Here is a tiny trained network, its code and every weight. The questions are about switching its units off for an input and a class, where a switched-off unit gives its printed mean instead of its output.

import numpy as np


def w(rows, s, z=0):
    codes = np.array(rows[::2]) - 128.0
    scale = np.full(codes.shape[1], s)
    scale[-1] = z or s
    return codes * scale


def f(y):
    return np.maximum(y, 0)


def log_softmax(a):
    a = a - a.max(-1, keepdims=True)
    return a - np.log(np.exp(a).sum(-1, keepdims=True))


def net(x, mask):
    res = np.array(x, float).reshape(1, 7) / 4 @ E
    y = f(res @ A[0][:, :-1].T + A[0][:, -1])
    res = res + np.where(mask, y, B[0][:, -1]) @ B[0][:, :-1]
    return log_softmax(res[-1] @ U[:, :-1].T + U[:, -1])


A, B = {}, {}
E = w([
[156,142,189,52,118,175,76,99,152,117,169,150],'x0',
[86,185,127,144,103,89,100,152,146,157,176,90],'x1',
[151,129,129,124,117,136,140,144,126,119,130,108],'x2',
[140,129,104,107,144,138,134,212,9,105,158,170],'x3',
[104,131,152,146,42,120,182,52,107,124,163,154],'x4',
[172,147,27,88,115,119,118,92,134,219,135,170],'x5',
[186,129,113,119,153,82,140,106,130,83,156,126],'x6',
],0.011)
A[0] = w([
[112,125,171,125,8,111,217,62,90,130,189,179,131],'N1',
[206,119,98,154,176,61,132,100,141,55,155,185,124],'N2',
[159,86,136,142,140,123,129,44,199,157,141,114,27],'N3',
[157,152,152,100,195,162,79,156,175,146,159,141,117],'N4',
[156,111,110,199,105,70,168,129,79,182,50,149,100],'N5',
[124,209,137,153,75,37,78,184,151,149,254,54,46],'N6',
[103,150,152,161,86,226,109,103,161,170,89,47,97],'N7',
[103,141,110,100,128,158,138,183,27,118,194,205,3],'N8',
[185,175,213,21,88,199,58,80,123,136,164,180,125],'N9',
[43,109,193,51,182,127,112,84,120,79,162,83,116],'N10',
[199,10,139,104,153,177,188,82,129,79,90,145,196],'N11',
[180,157,15,84,91,113,85,91,142,223,142,200,44],'N12',
],0.008,0.0046)
B[0] = w([
[191,149,175,105,219,82,73,197,180,197,35,121,251],'N1',
[2,158,142,78,136,118,136,151,132,200,158,139,197],'N2',
[137,191,69,138,188,151,98,103,69,66,132,75,187],'N3',
[160,147,113,75,131,71,188,153,192,122,52,144,185],'N4',
[63,146,81,91,75,119,174,126,160,145,122,126,206],'N5',
[86,69,87,101,131,253,62,117,183,125,168,221,219],'N6',
[73,183,147,49,209,124,81,119,54,68,189,72,189],'N7',
[144,218,54,82,181,167,143,12,94,62,79,41,223],'N8',
[59,71,30,158,102,64,206,161,197,156,165,92,254],'N9',
[162,139,191,145,54,118,206,116,113,106,99,139,196],'N10',
[87,162,138,79,62,162,55,130,137,154,199,192,238],'N11',
[163,131,249,198,97,82,134,156,11,25,191,185,250],'N12',
],0.0074,0.0098)
U = w([
[126,149,125,146,95,108,121,128,124,132,130,154,255],'0',
[112,145,135,134,124,115,133,128,111,148,151,148,217],'1',
[168,202,84,133,148,142,115,2,107,72,140,74,9],'2',
[112,80,123,126,60,219,72,91,139,164,157,239,55],'3',
[155,92,217,216,72,85,160,160,80,45,145,154,80],'4',
[103,74,58,188,55,51,204,130,149,169,126,106,90],'5',
[221,129,140,117,172,71,85,180,148,199,60,149,82],'6',
],0.0083,0.006)

Each question gives the input, the list of numbers given to net, and the class t.
The units are the neurons (one row each of A and B). Each row of codes is followed by its name. A weight is (code - 128) times the scale printed after its matrix; where a second scale follows, it is the last column's (A, B and U).
mask holds one flag per neuron, in row order. A switched-off neuron (its flag False) gives its mean, the last column of its row in B, instead of its output. The means were averaged over made-up inputs and are rounded, as every weight is.
A unit's drop is (log p(t) with every unit on - log p(t) with that unit switched off) / (log p(t) with every unit on - log p(t) with every unit switched off).
The circuit of an input: a set's keep is (log p(t) with only the set's units on - log p(t) with every unit switched off) / (log p(t) with every unit on - log p(t) with every unit switched off). Starting from all 12 units, units are removed one at a time, each time the one whose removal leaves the highest keep (on an exact tie, the one counted first), for as long as the keep stays at least 0.8.
units of the circuit, in order: the units of the circuit, biggest drop first
most important unit: the unit with the biggest drop
top k neurons: the k neurons with the biggest drops, biggest first
drop when u is switched off: that unit's drop, to one decimal
input [4,5,-5,8,-8,-6,6], class 2: top 2 neurons : [N8; N1]
input [8,-4,-6,1,0,5,0], class 5: units of the circuit, in order : [N9]
input [-5,-6,0,-2,3,5,7], class 1: units of the circuit, in order : [N2; N12]
input [-5,-8,-4,-7,-6,-3,-6], class 3: top 3 neurons : [N11; N8; N1]
input [-6,-8,3,3,-6,6,-6], class 3: units of the circuit, in order : [N11; N1]
input [-2,-4,1,4,3,-4,-1], class 2: top 3 neurons : [N12; N8; N9]
input [2,4,0,3,1,-1,-1], class 3: units of the circuit, in order : [N6; N12]
input [4,-6,1,-3,-7,7,-7], class 1: units of the circuit, in order : [N12; N7]
input [4,-5,2,2,-6,7,-3], class 4: top 2 neurons : [N12; N1]
input [-6,3,7,5,8,-2,-6], class 6: top 2 neurons : [N1; N9]
input [6,-5,3,-3,8,-6,0], class 6: top 2 neurons : [N1; N12]
input [7,-6,0,-8,6,7,-7], class 2: top 3 neurons : [N3; N7; N2]
input [0,4,-1,-6,5,8,1], class 4: top 2 neurons : [N12; N8]
input [8,-1,-1,8,-5,1,7], class 2: units of the circuit, in order : [N8]
input [-5,1,1,-6,1,1,-5], class 2: units of the circuit, in order : [N7; N9]
input [-8,-4,1,2,-8,-6,-7], class 5: units of the circuit, in order : [N12; N1]
input [8,5,6,-4,6,2,2], class 5: top 2 neurons : [N9; N11]
input [5,7,6,7,1,0,3], class 2: top 2 neurons : [N8; N11]
input [2,-2,2,5,-2,0,4], class 2: top 2 neurons : [N8; N1]
input [-7,7,-5,-6,2,3,-2], class 3: top 2 neurons : [N6; N8]
input [-8,8,-2,-4,-2,8,-6], class 3: units of the circuit, in order : [N6]
input [-3,8,6,3,4,-6,6], class 3: top 2 neurons : [N6; N12]
input [3,-8,1,-1,6,-7,0], class 3: top 2 neurons : [N11; N12]
input [3,-1,-3,5,7,-5,8], class 1: drop when N11 is switched off : 0.2
input [2,-7,5,-1,3,3,5], class 3: drop when N8 is switched off : 0.2
input [3,7,1,6,-7,-5,-4], class 3: drop when N1 is switched off : 0.6
input [4,8,-3,6,5,4,4], class 3: drop when N12 is switched off : -0.2
input [-3,-3,7,-8,1,-6,-7], class 2: most important unit : N7
